Each row comes from the steps of one walk. Every step used is in the known rows, and no mark comes twice. Write the walk behind each row, first mark first.
Known rows
zize moter mibe reze bada: [ -78  117 -118  -70   46  -12  188  -19   -8  -38  -22   90  169 -129
   81  -33 -170  -48  189  101   52  169  120   82   -6  -98 -337 -242
  161  -50 -100 -162    5   49  -65  -19   56  -38   61  403   45 -228]
zize dinip ropodir sina bada reze: [ -67   53  -16 -118   32   -7  207 -170   53  -12  -11  134 -162 -103
   53    8  -72   30   64   12   51 -101   70   21  -80 -110  -55 -104
  -52  -96  -12 -241  -18  -48 -145  106  201   87  126  182  -10  -10]
ropodir sina falis dinip mibe reze bada moter: [  90   73  -47  -96   72   50   55 -101   71  -16  -16  109   57  -68
  116  114  -40   37   94  -16  -36    6 -103   82   15  -30 -165 -116
    3  -77  -39 -207 -184   15 -162  135   48   21  179  179   16   85]
kagu bada migoko sina falis dinip zize moter mibe: [   9  197  -17    5  135  205  164    8   -5  -89  -39  -13   56  -75
   29  284 -108   -9  113  136   53  217  224  -45    9    7   81 -100
  128 -146 -122  -72 -115  141  -22   42  103  152  -62  480  115 -331]
migoko bada moter mibe zize: [ -56  193  -24  117  147   -9 -292  -81  105  -81   62   74   17 -215
   79   18 -153   44  137   16   20  129    1  106   10  -68  -49 -187
   47  -89  -62 -217   58  -73 -119   91   24  -92   34  266   43 -101]
mibe reze bada migoko ropodir sina falis dinip: [  83   89  -55   11    4   -9  103   -2   27  -11  -53  137   96  -78
   99  -14   -3    9  104  168  -22   92   30   32  -99  -55 -138 -109
   10 -143  -53 -242 -119  186   58   40  146  113   79  515  -74 -127]
mibe reze bada migoko falis sina: [  45  214  -26   52   14    8   80   19   -4  -16  -72   87  113  -78
   78  -43  -28   -2   58  165  -44   78  -44   33 -138  -19 -138 -134
  104 -148  -61 -224  -94  189   71   14  131   67    9  442 -125 -101]
moter mibe zize dinip falis sina bada kagu: [-115  246  -88  -27  201   62  -75  -29  -88  -20    7   48   58  -97
    8  143  -68   66  102   76 -115   -7  -46   53  -35  -99 -213 -108
   98 -103 -194 -207   29  -53 -187   -2   20   25   32  155   -4 -105]
mibe zize moter reze bada migoko ropodir sina: [-117   74  -93  -40   59   22   68 -138  -32  -28    8   43  113  -26
   92   28 -109  -24  114   86  -83  267  -22   51  -66 -118 -145 -125
  130 -112  -41 -229  -89  -58   23   96  205   20   21  526  -22  -33]
mibe reze bada migoko: [  33  140  -20   27  -56   -9  113   48   42  -20  -46   73  118  -81
   76  -66  -71  -11   70  133   -3  138   49   17 -109  -42 -130 -161
   71 -126  -47 -221  -61  111   44  -44   86   41    5  434  -86 -126]
kagu reze bada migoko falis mibe zize dinip ropodir sina: [ -48  128  -26  -75  -50   37  229  -80   -6  -33  -13   80   32  -79
   23    4  -90  -22  102  134  -32  159  -55    4 -257   19   -3  -37
  120 -150 -102 -195 -100   -5  -13   62  198  -55   -7  381  -72 -301]
reze bada moter mibe zize dinip: [ -34  202  -88  -69   31   30  -33    6   23  -35   62   65  134 -119
   66   75 -143   21  189   24  -18  150  -53   77  -17  -99 -153 -191
   62  -80  -71 -279  -53 -135 -108   46  107  -31  112  304  -13  -61]
zize dinip mibe reze bada: [   8  122  -19 -150  -12   51  116   64   54   12  -30   81  100  -46
   66  -31  -95   45  139   70   -6   50   58   24  -33  -82 -271 -153
   66  -86  -45 -181  -31  -26  -82   23  123  -15   70  402  -14 -126]
kagu reze bada moter mibe zize dinip: [ -54  139  -26 -104   20    4   64    3   32  -43   30   25  156 -165
   26   61 -147  -35  172   41  -12  196  -30   74 -144  -66 -212 -179
   79  -73  -51 -192  -53 -228  -90   -9   17 -170   78  335  -71 -225]
reze bada migoko ropodir sina falis mibe: [  57   -4  -41   67  -15   44  151  -73   -8   -8  -25  113  -12  -44
  113  -42   36   -4  116  114   28   75   65  -74  -94  -25   50   26
   62  -87 -192 -177  -98  255   16   78  321  149  -27  400   -3 -123]
dinip sina bada migoko ropodir falis mibe: [   7  -24   12   79  100   18   23  -93  -84  -33   43   89 -136   85
  125    8  -53   44   58  218   59 -215  -93  -58 -117   29   30   90
   84 -106 -188 -154  -86  306  -86   39  315   15   -9  172  -47   16]
moter reze bada kagu: [ -75  202  -61  -52   17   20  153  -51   13   -2  -13  -20  132 -136
  128 -131  -92  -20   49   36  -32  153   97  -43  -57 -154 -330 -235
   89 -105  -59  -83   52 -116   52  -41  201  100   10   72  -89  342]
bada migoko sina falis dinip ropodir: [  42  123   12    6   52    3  163 -125   -4  -61    1   23  -11 -124
    4  238  -47    9   10  181   66  -10   90  -20  -11   40  109   17
   56 -141 -107 -136 -108  183   37   46   59  162 -143  129  -12 -307]
bada migoko falis sina: [ -15  282   -8   97   90  106   61 -128  -18    3  -97   45  -37  -45
   56  101   24   -9   11  194  -41   39  -65   -9  -76   58  119    5
  126 -128 -111 -114  -68  256  -10   51  127  152 -107  190  -71 -226]
zize mibe reze bada kagu: [ -75    0 -108   40   36  -28   44   -9  103  -25   25   47  102 -155
  165 -219 -142    4   84  142  -38   68  130   -7 -166 -163 -125 -134
  145 -130 -177 -159  -55   97   -9  -43   82   44    0  341  -52 -105]
sina bada migoko ropodir falis dinip mibe: [  13  103   10   97   98  129   -4 -182   15   10  -43   73  -87    8
   92  112   -1   34   92  198   32 -255    3 -112 -126  -28    1  -24
   10 -145 -247 -394   69  246  -63   23  282  195  -63  298  -55 -124]
migoko ropodir falis sina reze bada moter mibe: [  40  106   -8  -41  183    7 -140 -159  -61   -1  -28   51    0 -150
  167   78   18   -9   78   88   24 -152   53   38 -166   -9 -292   13
   51 -100 -201 -284  -20  200   42   53  184   47   78  219 -112  171]
falis mibe zize dinip ropodir sina reze bada migoko: [-111   62  -58  -97  -35   33  102 -115  -62  -24   34  121   -9  -58
   69  -71  -16   63  112  150  -57  175  -98   34 -124   -2   96   43
  139 -117 -189 -269  -88  -49  -79   82  173   38   66  432   21 -288]
migoko falis sina reze bada moter mibe zize dinip: [ -87  375  -51  -68  156   34 -154  -85 -111  -19   -5   74   76 -137
   68   93  -33   30  107  198 -113   50 -193  108 -114  -11 -180 -109
  119  -86 -129 -235  -79  -76  -70  116  132  -56  119  267  -64   16]
ropodir falis sina bada: [ -19  -27   47  -10  167   45   22 -169  -86  -19  -36   30  -95  -16
  106  116   75   26   -1   30  -33 -358  -65  -92 -120  -61  -97    1
   43  -97 -181 -224  -63  212  -44   93  220  102   46   53 -117  163]
kagu reze bada moter mibe zize dinip ropodir: [ -56  139  -22 -143   -5  -32  107  -38   66  -60   27   44  125 -194
    0   57 -188  -28  151   16   43  167   18   78 -188  -39 -226 -162
   79 -105  -54 -227  -40 -214  -48   -2   27 -167   61  260  -64 -225]
dinip ropodir falis sina: [ -15   -8   29 -152   88  -26  128 -192   14  -41  -51   49 -112 -110
   54  113  -41   22  -34  -35   75 -231   92  -27 -172   16 -131   43
   79 -160 -126 -184  -60  222   75   85  131   81   -9 -156  -87   74]
zize dinip falis sina: [ -27  185   29 -124  186   54  139  -57  -40    1  -44   82   -3  -31
   33   93  -48   32  115   37   11  -95   16   37  -59  -29 -143   -8
   84  -82  -63    0  -70   47  -63   75  143   64   52  115  -28   -9]
mibe zize reze bada: [ -92  -13  -48 -156  -44  -45  -85   52  -92  -44   35   12   79 -143
   59   86  -46   32  108   56 -127  276  -54   23 -133 -104  -74 -168
  127  -88  -85 -261 -111 -184   16   60  136  -63   24  383  -52  -47]
zize reze bada kagu: [ -21  137  -62 -126  -60  -56  134   19  -44  -29  -17  -12   57 -210
  137  -65  -44  -28   99   34  -43  203  108  -11  -89  -98 -152 -232
   94  -77  -85 -144    5 -110  -12    1  177   69   -6  307  -73  133]
falis dinip mibe reze bada: [  46   68  -70 -148   66  126  115   25   69    5  -46   66  121 -101
   83   64  -80   72  188  103  -18   51  -26   49  -72  -85 -257 -200
  116 -134 -127 -275  -10   29  -10  -10   67   77   81  205  -50 -198]
migoko ropodir sina falis: [  34 -144  -25    1  117  -41  -33 -131  -11   -4  -44  105  -74 -105
  117   60   34    3   36   44   38 -121   96  -15  -47  -62  -53   19
   -6  -52  -87  -90 -109  183  -44  123  174   79   94  157  -24   49]
zize dinip ropodir falis mibe reze bada: [ -43   93  -36 -197  -43  -47  178  -47   -5  -18   23  154   11  -63
   73  -69  -92   24  106  102   64 -110   84  -10 -145  -38 -162  -11
   52 -176  -82 -221  -39  141   36   85  228   62   83  279  -49  -78]
ropodir falis dinip mibe zize: [ -25   63  -45 -207  119  149  -73  -64  -24   10   15   10    8  -10
   97  259  -48   46   91   85 -101 -118  -73  -12 -109  -39 -171  -21
   89 -169 -171 -276  -47  147  -37   73   88   36   14  -40  -62   -2]
kagu reze bada migoko ropodir sina falis dinip zize: [  50   53    5  -33    7   60  249  -26   35  -25  -74   29   46  -94
   66  109  -49  -42  118   87   -5  189   87  -33 -169  -34 -116  -72
   45 -110 -133 -119  -86   38   17   37  158  -35  -18  386  -31 -249]
ropodir falis sina reze bada migoko: [  -5  152   69  -80   90   67   88 -143  -92  -11  -64  -10  -56  -41
  124   88   83   -9  -12  105  -70  -77    2  -49 -174   25 -151   30
   70  -91 -189 -180  -91  177   40   44  189   53  -13  150 -100  161]
kagu reze bada moter: [   4   62   25  -59   15  -17  146  -50   78  -48   -1    4  104 -175
   64   -4 -137  -71  132   -2   74   69    6   27 -169  -38 -155 -171
   75  -58  -49 -134  -48 -143  -44  -10   61 -129   53  190 -109  -74]
dinip zize mibe reze bada: [ -55   11  -59   17    4   31    1   65   83  -24   -5   13   92  -86
  153  -16 -210   26   73   59  -34  180  128   -9 -111 -126 -147 -107
  168 -139 -212 -179  -72   58  -25    7   68  -83  -19  367   64 -165]
kagu reze bada migoko ropodir sina falis: [  41  -11   37    0  -13    1  220  -65   29  -27  -64   39   19 -108
   53   21  -11  -67   72   81   25  116  109  -54 -200  -14  -95  -48
   32  -64  -99  -83 -108   67   15   18  175  -44  -32  338  -68 -159]

Write each row's walk
[ -24  137   15 -176   72  -57  177 -179   -5  -55  -40   10  -84 -158
   89    1  -51   -4  -34    2   42 -200  129  -32 -213   -3 -241  -20
   59 -152 -175 -193    4  116   75   58  167   56   -4 -110 -112  280] => dinip ropodir falis sina reze bada kagu
[  -6  -52  -92 -112  129   35   26 -138  -10   -3  -13  102   71  -62
  121   69  -40   21  153   61  -35   74   24   28  -59 -121 -284  -76
   66  -93 -109 -217 -105   50   13  159  265   53   99  369    9   72] => migoko ropodir sina falis dinip mibe zize moter reze bada
[  57   21  -59   -1   86  -38 -157  -96  -18    7   44  128   59  -97
  198  -56  -51  -32  125  116   77 -214    9   22 -165  -12 -158   54
   70 -168 -166 -315  -22  329   48   80  209   76   74  341 -133   75] => migoko ropodir falis mibe reze bada moter
[   5    5  -67  -71   58  -38 -232 -102  -82   -2   73   93   38 -115
  189   27  -27  -19  140  103    3  -68  -38   22 -184  -16  -89   62
  100 -161 -187 -355  -51  199   44  121  246   48   39  403 -109   66] => migoko ropodir falis mibe zize reze bada moter
[  35  181  -73   17   16   42  -57   24  -24   12  -43   82  107 -113
  104   67  -60   -2   73  165  -17  101  133   30 -130  -14 -322  -97
   77 -147 -162 -298    1  277   31  -86   76   48   -8  333  -47 -127] => moter mibe reze bada migoko ropodir falis
[-104  280  -16 -134   25   -9  -83  -46  -43  -35   42   39   97 -166
   79   11 -102   13  136  148  -43  195  -37   94  -90  -44 -224 -175
   54  -27 -126 -264  -23 -298 -108    5   67 -136  139  320    4   43] => sina reze bada moter mibe zize dinip
[ -42   17  -77 -169   81   82  144 -129   -9  -19   -5   76   77  -22
   90  124  -42   36  119    9 -104  159  -75   32   10 -108 -240 -133
   75  -63  -73 -152 -176  -79  -97  162  174    9  123  213   70   94] => ropodir sina falis dinip mibe zize moter reze bada
[ -93   29  -62  -65   27   10   -6    0 -119  -20   72  116   23  -20
   95 -103  -20   59  175  267  -48  176 -115   38 -121  -17   39   84
  163  -97 -204 -182  -94   30  -35   59  230  -29   45  524  -13 -295] => falis mibe zize dinip sina reze bada migoko ropodir
[  22  200 -151  -44   90  132  227  -29   22  -10  -76   81  121  -65
  134  148 -145   14  215  126  -25  253   58  100    9  -94 -207 -185
  119 -167 -137 -277   -3  107  -37   41   99  108   81  554   51 -358] => falis dinip zize moter mibe reze bada migoko ropodir sina
[ -20  176  -98    3   56    1  214  -43  -35  -55   -5   43  179 -127
   76   64 -175  -54  146  149   49  168  122   90   16  -52 -255 -206
  166  -77  -96 -191  -30  109  -47  -29   41   15  -27  500   28 -305] => zize moter mibe reze bada migoko sina
[  85  210   -6  -10   35  109   26    0   56   11  -89   44  100  -49
   79   27  -60   31   59   85  -38   54  -38   30 -120   31 -257 -106
  154 -129 -143 -263  -60  191  -18   13   99    6  -60  307  -58  -76] => dinip mibe reze bada migoko falis sina
[-107  251   -9  -33  -23   38  -36  -58 -105  -20   11   48   34  -96
   86  -50  -25   -2   86  289  -73  180  -77   -9 -200   28  -19  -49
  141  -77 -243 -241  -32  -37   -4   17  204  -51  -16  324  -18  -54] => sina reze bada migoko falis mibe zize
[-155  -18  -74  -89    9  -51   23  -49  -83  -37   81  129  135  -66
   58  -83  -29  -16  156  132  -15  167  -38  -41  -25  -89 -125    1
  157  -50 -203  -81 -117   18  -15  135  198  -49   -5  305   81 -104] => sina falis mibe zize moter reze bada
[-138  190 -102   -8  108  -11  -70  -22 -128  -32   89  100   22  -37
   72  -55 -111   10  120  277  -77 -123 -242   11 -146  -35   11  -22
  155 -139 -164 -119  -30   39 -160  108  196  -86   44  205  -90 -106] => migoko falis mibe zize dinip sina bada kagu reze
[ -18  163  -14   -8   12   86  100 -168  -79    0  -44   65  -59  -63
  154  -23   13   11   27  158  -69   80  -90   17 -136   42    8  -52
   95  -54 -163 -188 -103   26 -116   63  219   37  105  224   -3  102] => ropodir sina reze bada migoko falis mibe
[-175  243  -96  -56   33   29   20  -82  -55  -34   33   40  156  -23
   51   41 -157  -42  122  175  -96  271  -76   29  -82  -89 -139 -156
  172 -128  -62 -200  -62  -59   35   94  200  -34  -46  410  -16  -49] => mibe zize moter reze bada migoko falis
[ -35  -39  -30  -17    1   -9  219  -91  -16  -43   -7   77   80  -80
   59  -34  -40  -79  155  117    2  194   20  -13 -188  -23  -54   -4
  122  -73 -158 -130 -121   56  -16   74  185  -81  -34  551  -27 -336] => kagu reze bada migoko ropodir sina falis mibe zize moter
